Each row has a class, written after it.
[ 0.56 -0.50 -0.51  0.29 -0.35 -0.63 -0.45  2.20 -0.67 -0.77 -1.71 -1.13
 -0.58 -1.20 -1.63 -0.19 -1.26  0.70 -0.35 -0.67 -0.66 -2.14  2.01 -0.58
 -1.43 -0.52  2.29  0.04 -0.65  0.12 -1.93  0.06 -1.64 -1.27  0.33  0.80
  1.66 -0.16  0.12 -0.11 -0.32  0.06 -2.71  1.17 -0.75 -1.27 -1.00 -3.76]	tar
[-0.59 -1.25 -0.75 -0.82  0.01  0.30 -0.83  1.25 -0.28 -0.88 -2.26 -0.71
 -0.01  0.37  0.32 -0.05 -1.29  1.06 -0.94 -0.52 -0.08 -2.18  2.45 -0.05
 -0.75 -0.72  1.26  0.86 -0.37  0.03 -0.89 -0.10 -1.54  0.43  0.39  0.27
  1.17  0.04 -0.17 -0.38 -0.48  0.61 -1.76  1.20 -1.35  0.41 -0.63 -2.47]	Fev
[ 0.50  0.06 -1.22  0.11  0.25 -0.45 -0.72  1.59 -0.49 -0.32 -0.73 -1.68
 -0.40 -1.76 -1.69  0.26 -1.10  0.18  0.10 -1.13 -2.12 -0.43  1.04  0.95
 -0.57 -0.04  0.82 -0.32  0.39  0.28 -1.06  0.00 -1.81 -1.05 -0.26  0.22
  1.05 -0.93  0.06 -0.89 -0.58  0.25 -1.59  0.36 -0.41 -0.59 -0.15 -2.32]	fov
[ 0.85 -0.98  0.24  1.40 -0.69 -1.94  1.64 -0.37  1.07 -0.56 -0.90  0.52
 -0.78  0.30 -1.90  0.89  0.34 -1.28  0.85 -0.08  1.38 -0.39 -2.41 -0.23
 -1.07  1.43 -1.89 -1.72 -0.30  0.30 -1.23  1.71  3.06 -4.38  1.36  0.44
 -1.16  0.64  0.63  2.53  0.74 -2.24 -0.88 -0.03  1.30 -1.39 -1.00  0.30]	Fev
[ 0.18  0.08 -0.96  0.39 -0.94 -0.51  0.31  1.17 -0.28 -0.30 -2.16 -0.06
 -0.80  0.58 -0.35  0.29 -0.58  0.06 -0.51  0.16 -0.44 -1.02 -0.02 -0.59
 -0.33 -0.37  0.29  0.23 -0.24 -0.41 -0.26 -0.50 -0.93 -0.18 -0.66  0.52
 -0.06 -0.23  0.03 -0.14 -0.07  0.37 -0.96  0.56 -0.51 -0.29 -0.69 -0.91]	taz
[-0.25 -0.07 -1.02 -0.31 -0.34  0.32 -0.49  0.68 -0.49 -0.22 -0.24 -0.65
  0.06 -0.17  1.40 -0.13 -0.13  0.75 -0.34 -0.21 -0.11 -1.00  1.42 -0.39
 -0.34 -1.15  1.08  0.75 -0.10  0.33 -0.63 -0.30 -1.47  0.29 -0.04  0.18
  1.00 -0.15  0.08 -0.56 -0.14  0.46 -0.95  0.76 -0.93 -0.16 -0.26 -1.72]	Fev
[-0.15  1.48 -1.10 -0.46 -0.23 -0.32 -0.74  1.37 -1.10  0.17 -1.04 -0.79
 -0.22 -1.69  0.28  0.08 -0.80  0.91 -0.50  0.20 -2.83 -2.02  1.50 -0.31
 -0.01 -1.20  1.24 -0.27  0.25 -0.15 -0.41 -2.50 -1.49  1.86 -0.01  0.28
  1.17 -0.87  0.73 -1.16 -0.62  2.28 -0.20  0.28 -1.02  1.48  2.99 -0.08]	taz
[-0.07  0.93 -1.09 -0.46 -0.49 -0.16  0.15  1.91 -0.63 -0.02 -1.70 -0.69
 -1.17 -1.02 -1.52  0.07 -0.71  0.18 -0.43  0.28 -2.14 -0.28  0.34 -0.51
 -0.34 -0.26  1.43 -0.27 -0.06 -0.51 -0.50 -1.67 -0.95  0.42 -0.40  0.15
  0.67 -0.29  0.69 -0.96 -0.69  0.83 -0.60  0.08 -0.41 -0.67  1.29 -0.12]	nanol
[ 0.54  0.72 -1.68 -0.05 -0.33 -0.42 -0.42  2.80 -0.65 -0.80 -2.04 -1.28
 -0.85 -2.37 -0.08  0.16 -1.55  0.74 -0.86 -0.88 -2.77 -1.81  1.75 -0.50
 -0.84 -0.98  1.94 -0.62 -0.58  0.85 -1.55 -1.55 -1.89 -0.08 -0.11  0.63
  2.18 -1.06  0.50 -0.81 -0.30  1.10 -1.79  0.81 -0.67 -0.91  1.76 -2.34]	fov
[-0.78  0.82 -1.24 -2.84 -0.51  0.05 -0.82  3.76 -1.57 -0.63 -2.62 -1.98
 -0.31 -4.45  0.71 -0.25 -2.11  2.34 -0.88 -0.78 -3.54 -4.92  5.94 -0.22
 -1.54 -2.02  3.20 -0.14 -0.87 -0.33 -3.42 -2.65 -2.68  1.36  1.24  1.20
  3.76 -0.33  0.27 -0.75 -1.01  2.58 -2.92  1.48 -2.52 -0.54  2.97 -4.32]	fov
[ 0.53  0.81 -1.43 -0.37 -0.72 -1.61  0.37  1.27 -0.86 -0.25 -3.50 -0.86
 -1.12 -0.73 -1.24  0.44 -1.01  0.37 -0.56 -0.24 -1.15 -1.27  0.68 -0.85
 -1.38 -0.57  1.48 -0.63 -0.54 -0.33 -0.73 -1.34 -0.88 -0.15 -0.16  0.44
  0.45 -0.39  0.12 -0.27 -0.06  0.89 -1.45  0.70 -0.64 -0.43  0.50 -0.93]	taz
[ 0.50  0.76  0.28  0.89  0.11 -0.39  0.00  1.68 -0.44 -0.23 -0.91 -0.29
 -0.60 -2.47 -2.15 -0.03 -1.08  0.00 -0.18 -0.54 -1.62 -0.77  1.04 -0.40
 -1.00  0.23  1.28 -1.16 -0.22  0.43 -2.10 -0.01 -0.19 -1.26  1.18  0.76
  0.78  0.12  0.54  0.55 -0.41 -0.46 -1.59  0.46 -0.60 -0.96 -0.20 -0.64]	fov
[ 2.58  0.35 -0.86 -0.01 -0.64 -0.98 -0.86  1.62 -0.65 -0.53 -2.12 -0.53
 -0.63  0.69 -2.62  0.18 -0.40 -0.25 -0.79 -0.40 -0.27 -0.24  0.26 -0.48
 -0.92 -0.34  0.90  0.21  0.22 -0.30 -1.06  0.54 -1.33 -0.67 -0.97 -0.18
  0.51 -0.66 -0.01 -0.78 -0.58 -0.18 -1.81  0.60 -0.08 -0.26 -1.00 -2.11]	Fev
[ 0.16 -1.09  0.54  1.21 -0.04  0.04  0.61  0.71 -0.07 -1.44  0.05 -0.68
 -0.32 -0.78 -1.29 -0.19 -0.30 -0.09 -0.15 -0.72  0.34 -0.22  0.89 -0.45
 -1.25  0.41  0.49 -0.27 -0.90  0.54 -1.99  2.15  0.18 -3.22  1.18  0.73
  0.95  1.04 -0.78  1.81  0.44 -2.59 -1.96  0.76 -0.09 -1.23 -3.15 -4.04]	tar
[ 0.09 -0.43 -1.26 -0.46  0.04  0.00 -2.00  1.92 -0.13 -0.89 -1.22 -1.34
 -0.46  0.26 -1.04 -0.35 -0.81  0.88 -0.33 -0.94 -0.21 -1.22  2.45 -0.60
 -0.78 -1.57  2.21  1.07  0.59  0.20 -0.59  0.72 -2.72  0.98 -0.83  0.11
  1.42 -0.22 -0.97 -1.26 -0.56  0.05 -2.00  1.35 -1.05  0.52 -1.38 -3.91]	Fev
[-0.30  0.50 -0.31 -0.54 -0.70  0.60 -0.10  1.81 -0.97  0.01 -1.88 -1.35
 -0.61 -0.59 -0.03 -0.18 -0.77  1.07 -0.89 -0.01 -1.33 -1.65  1.76 -0.74
 -0.32 -1.16  1.91  1.32 -0.60 -0.44 -0.60 -1.34 -1.64  1.43 -0.59  0.46
  1.59  0.18  0.00 -0.91 -0.51  1.56 -0.92  0.79 -1.36 -0.13  0.57 -1.05]	taz
[-0.83  0.15 -0.84 -0.24 -0.30  0.69 -0.21  1.68 -1.03  0.22 -0.07 -1.54
 -0.85 -0.95  1.31 -0.71 -0.96  1.97 -0.68  0.63 -0.34 -2.26  2.75 -0.38
 -0.20 -1.81  2.31  1.14 -0.90 -0.10 -0.93 -1.15 -1.76  1.31 -0.42  0.46
  2.24  0.32  0.03 -0.12  0.15  1.13 -1.56  1.03 -2.06 -0.38  0.18 -2.43]	nanol
[-0.86  0.01 -1.20 -0.55 -0.60 -0.63 -0.37  2.28 -0.99 -0.39 -3.35 -0.92
 -0.28 -0.14 -0.10  0.01 -1.28  1.21 -1.28 -0.30 -1.38 -2.50  1.93 -0.66
 -1.27 -0.97  1.28  0.36  0.01  0.19 -0.82 -1.86 -1.76  1.18 -0.08  0.50
  1.08 -0.67 -0.46 -1.17 -1.43  1.36 -1.98  1.00 -1.21  0.02  0.77 -1.18]	taz
[-0.53 -1.05  1.10 -0.46 -0.14  0.30 -1.24  0.82  0.74 -0.60 -2.89 -0.58
  1.15  2.35  1.08 -0.40 -0.36  2.05 -1.14 -0.94 -0.32 -3.38  3.90  1.07
 -0.25  0.24  0.82  0.92  1.28  0.34 -1.01  0.47 -0.15  2.63  2.21  0.53
  0.22 -0.66 -1.45 -1.69 -0.17  1.74 -0.75  0.62 -1.33  1.93 -0.51 -0.64]	tar
[ 0.12 -0.96  0.70  0.69 -1.33 -1.79  0.90 -0.60  0.83 -0.31 -1.67  0.90
 -0.38  2.06 -1.87  0.67  0.66 -1.36  0.30 -0.55  1.60  0.79 -2.31 -0.10
 -0.32  0.77 -1.40 -0.77  0.01 -0.02 -0.05  1.82  1.99 -2.69  0.45  0.18
 -1.30  0.26  0.09  1.62  0.02 -1.63 -0.33 -0.16  1.44 -0.23 -2.35  0.51]	Fev
[ 0.30  0.97 -0.17 -0.18 -0.75 -0.89  0.78  2.63 -0.81 -0.65 -3.79 -0.26
 -0.78 -1.31 -1.83  0.61 -1.10  0.37 -0.54  0.00 -2.17 -1.55  0.45 -0.42
 -0.94  0.11  0.99 -0.80 -0.42 -0.34 -1.12 -1.27 -0.20 -0.71  0.72  0.66
  1.68 -0.36  0.76 -0.09 -0.18  0.92 -1.46  0.69 -0.34 -0.91  1.09  0.15]	taz
[ 0.66  3.02  1.35  1.86 -0.09  0.07  1.44  3.92 -2.08 -0.24 -3.74 -1.79
 -1.58 -7.77 -2.14  0.43 -1.88  1.33 -1.21  0.33 -5.41 -3.60  4.30 -0.20
 -1.48  0.55  3.57 -2.04 -1.69  0.23 -4.78 -3.65 -0.09 -1.31  3.89  2.18
  5.80  0.86  1.49  0.36 -0.82  2.48 -2.55  0.10 -2.74 -1.85  4.22 -0.42]	nanol
[ 0.25  0.01 -0.88  0.85 -0.04 -0.11 -0.46  1.73 -0.63 -1.24 -0.43 -1.29
 -0.68 -1.65 -1.32 -0.78 -0.97  0.41 -0.49 -0.93 -0.60 -1.30  2.15 -0.72
 -0.87 -1.11  1.96 -0.22 -0.66  0.36 -1.50  0.70 -1.62 -0.97  0.10  0.89
  1.76 -0.37  0.32  0.06 -0.18 -0.32 -2.57  0.53 -0.76 -0.99 -0.61 -4.22]	nanol
[-0.18  0.79  0.11 -0.37  0.06  1.12 -1.11  1.53 -0.79  0.28 -1.32 -1.53
 -0.22 -0.76 -0.95 -0.73 -0.88  1.14 -0.83 -0.03 -1.16 -0.86  2.70 -0.28
 -0.08 -0.57  2.70  1.14  1.00  0.21 -1.08 -0.09 -2.72  2.11  0.28  0.18
  2.07 -0.17 -0.28 -1.88 -0.28  1.47 -1.08  0.69 -1.49  0.55 -0.29 -1.72]	Fev
[-0.58 -0.12  1.56  1.10 -0.19  0.51  1.53 -0.03 -0.06 -0.01 -0.86  0.35
  0.51 -1.11  1.35 -0.45  0.50  0.41 -0.86  0.91  1.14 -1.76  1.03  0.27
 -0.03  0.30  0.17 -0.21 -1.28  0.33 -1.35  0.03  2.31 -1.47  1.78  1.02
  1.33  1.63 -0.17  2.65  0.59 -0.12 -0.09  1.12 -1.00 -0.62 -0.07  0.63]	fov
[-0.22 -1.45  0.62  0.21 -0.47 -0.11  0.06  0.70 -0.14 -0.96 -2.38  0.18
  0.68  1.64  0.39 -0.22  0.09  0.39 -0.47 -0.54  1.72 -1.95  1.27 -0.29
 -0.72 -0.11  0.50  1.26 -0.25  0.92 -0.85  1.55 -0.14 -0.77  0.97  0.66
  0.23  0.36 -0.57 -0.21  0.08 -0.82 -1.03  1.21 -0.55  0.46 -2.23 -2.10]	tar
[ 0.76 -0.19  0.93  0.24 -0.33 -1.17  0.94  0.37 -0.16  0.16 -3.83  0.25
 -0.69  1.81 -1.73  0.55 -0.34 -0.10 -0.61 -0.01  0.81 -0.40 -0.46 -0.29
 -0.83  1.21 -0.30  0.05  0.03 -0.74 -0.70  0.83  1.44 -1.10  1.03  0.63
 -0.98  0.12  0.20  0.57 -0.17 -0.61 -0.65  0.42  0.33 -0.11 -1.60  0.76]	Fev
[-0.04  0.44  0.97 -0.62 -0.59 -0.08  1.07  0.97 -0.40 -0.37 -3.51 -0.38
 -0.47 -0.59 -1.38  0.36 -0.34  0.01 -0.67  0.38 -0.75 -0.70  0.70 -0.33
 -0.61  0.77  0.47 -0.04 -0.50 -0.35 -0.99 -0.05  0.55 -0.89  1.28  0.74
  0.92  0.73 -0.29  0.58  0.10  0.30 -0.98  0.06 -0.65 -0.22 -0.83  0.36]	nanol
[ 0.98  1.09  1.36  0.44  0.11 -0.07 -0.56  1.87 -0.54  0.76 -1.48 -0.94
 -0.76 -2.20 -4.14  0.25 -0.92  0.16  0.00 -0.48 -2.75  0.30  1.68 -0.25
 -0.59  0.82  1.86 -0.87  0.43 -0.10 -1.73  0.07 -1.19 -0.03  1.22  0.50
  1.65 -0.53  0.11 -1.53 -0.62  0.68 -1.12  0.34 -0.60  0.00  0.27 -1.15]	fov
[-0.06  0.18  0.56  0.06 -0.02 -1.02 -0.31  1.81 -0.48 -0.52 -2.23 -0.44
 -0.58 -1.26 -0.38  0.33 -1.16  0.50 -0.14 -0.55 -1.81 -1.95  0.76 -0.11
 -0.76 -0.25  1.03 -0.53 -0.23 -0.06 -1.05 -1.12 -0.26 -0.11  0.56  0.33
  0.81 -0.44  0.41 -0.59 -0.86  1.02 -1.20  0.74 -0.43 -0.93  1.72 -0.82]	taz
[-1.76 -0.23  0.65 -2.23  1.30  3.65 -2.73 -0.61 -0.83  1.01  2.88 -0.83
  2.60  2.13  4.52 -1.39  0.50  3.32 -0.82  0.51  1.24 -0.92  4.47  1.38
  2.23 -1.21  1.82  4.27  0.70 -0.25  1.83 -0.66 -4.24  7.79 -1.22 -0.65
  0.96 -0.05 -1.74 -3.88 -0.47  2.62  2.26 -0.20 -2.20  3.84 -1.13  0.19]	tar
[ 0.54  1.29  0.25  1.01  0.71  0.40  0.17  1.63 -0.82 -0.17  0.72 -1.11
 -1.27 -4.69 -1.86 -0.49 -0.67  0.17 -0.15 -0.40 -2.46 -0.21  1.69 -0.29
 -0.91 -0.25  2.00 -1.61 -1.01  0.83 -2.13 -0.82 -0.78 -1.26  0.50  0.87
  3.04  0.50  0.85  0.63 -0.50  0.33 -1.34  0.33 -0.72 -1.56  1.23 -2.45]	fov
[-0.06  0.93 -1.52  0.77 -0.02 -0.04  0.02  1.96 -0.81 -0.99  0.74 -1.96
 -0.45 -3.03 -0.53 -0.24 -1.07  0.37 -0.91 -0.59 -1.16 -1.88  2.34 -1.05
 -0.94 -1.29  2.62 -0.46 -1.37  0.67 -1.84 -0.84 -1.86 -0.58 -0.90  0.45
  2.93 -0.23  0.63  0.65 -0.32  0.20 -2.23  1.18 -0.96 -1.24  0.57 -4.02]	fov
[ 0.49  0.78  0.14  1.05  0.31  0.29 -0.97  3.00 -1.05 -0.49 -1.02 -1.87
 -0.10 -3.86 -2.03 -0.09 -1.37  1.48 -0.47 -1.43 -2.50 -2.55  4.19 -0.36
 -1.55 -0.75  3.21 -0.39 -0.18  1.10 -3.52  0.39 -2.00 -0.63  2.16  1.43
  3.18  0.16  0.05 -1.06 -0.54 -0.49 -2.78  1.37 -1.75  0.05  0.39 -4.31]	fov
[ 0.41 -0.25  0.38  0.49 -0.25 -0.53 -0.11  0.95  0.43 -0.43 -2.09 -0.03
 -0.12  0.55 -1.22 -0.05 -0.37  0.05 -0.06 -0.32 -0.30 -0.71  0.66  0.11
 -0.61  0.59  0.27 -0.11  0.31 -0.06 -1.04  0.69  0.16 -0.63  1.20  0.64
  0.06  0.08 -0.14  0.06 -0.49 -0.47 -0.81  0.25 -0.13  0.00 -1.30 -0.85]	Fev
[ 0.82 -0.97 -0.84  0.72  0.86 -0.65 -2.47  1.64  0.23 -1.08  1.00 -1.58
 -0.57 -0.65 -2.42 -0.30 -1.26  0.34  0.87 -2.15 -0.84 -0.58  2.40  0.18
 -1.35 -0.93  1.71  0.21  0.64  1.06 -2.08  2.71 -2.70 -1.13  0.07  0.00
  0.74 -0.47 -0.62 -1.27 -0.15 -1.58 -2.23  1.27 -0.49 -0.30 -3.27 -6.22]	tar
[ 0.50  0.33  0.77 -0.10 -0.34  0.00 -0.71  1.43 -0.35 -0.33 -2.58 -0.38
 -0.79  0.58 -3.65  0.25 -0.53  0.03 -0.07 -0.52 -0.31  0.81  0.80 -0.58
 -0.43  0.70  1.20  0.65 -0.07 -0.58 -0.94  0.91 -1.75 -0.20  0.01  0.68
  0.77  0.12 -0.13 -0.88 -0.44 -0.39 -1.05  0.43 -0.22  0.33 -2.55 -1.76]	Fev
[-0.11 -0.08 -0.18 -0.21 -0.79 -0.20  0.64  0.55 -0.60  0.07 -2.33  0.22
 -0.58  0.93 -0.97  0.17  0.23  0.05 -0.66  0.65 -0.08 -0.10 -0.33 -0.29
 -0.13  0.42  0.12  0.28 -0.08 -0.62 -0.07 -0.26  0.36 -0.40  0.16  0.05
  0.20 -0.05 -0.08  0.20 -0.46  0.07 -0.35  0.11 -0.16 -0.09 -0.49  0.31]	taz
[ 1.03 -0.09  0.14  0.38 -0.48 -0.93  0.81  0.81  0.03 -0.23 -2.65  0.32
  0.60  0.16 -1.18  0.57 -0.14 -0.53 -0.25 -0.37 -1.01 -0.73 -0.59 -0.28
 -0.80  0.38 -0.47 -0.89  0.16 -0.31 -0.59 -0.40  1.10 -1.06  0.89  0.50
 -0.15 -0.34  0.06 -0.01 -0.04  0.14 -0.52 -0.13 -0.03 -0.31  0.63  1.24]	taz
[ 0.09  0.26  0.31  0.69 -0.06  0.05  0.33  1.66 -0.72 -0.82 -1.96 -1.07
 -0.69 -1.63 -1.33 -0.22 -1.14  1.30 -0.84 -0.18 -0.88 -1.50  1.95 -0.69
 -1.08  0.04  1.68 -0.12 -1.44  0.37 -2.12  0.04 -0.56 -1.17  0.91  0.59
  1.73  0.52  0.32  0.36 -0.82  0.11 -1.74  0.97 -1.06 -0.56 -0.51 -2.79]	fov
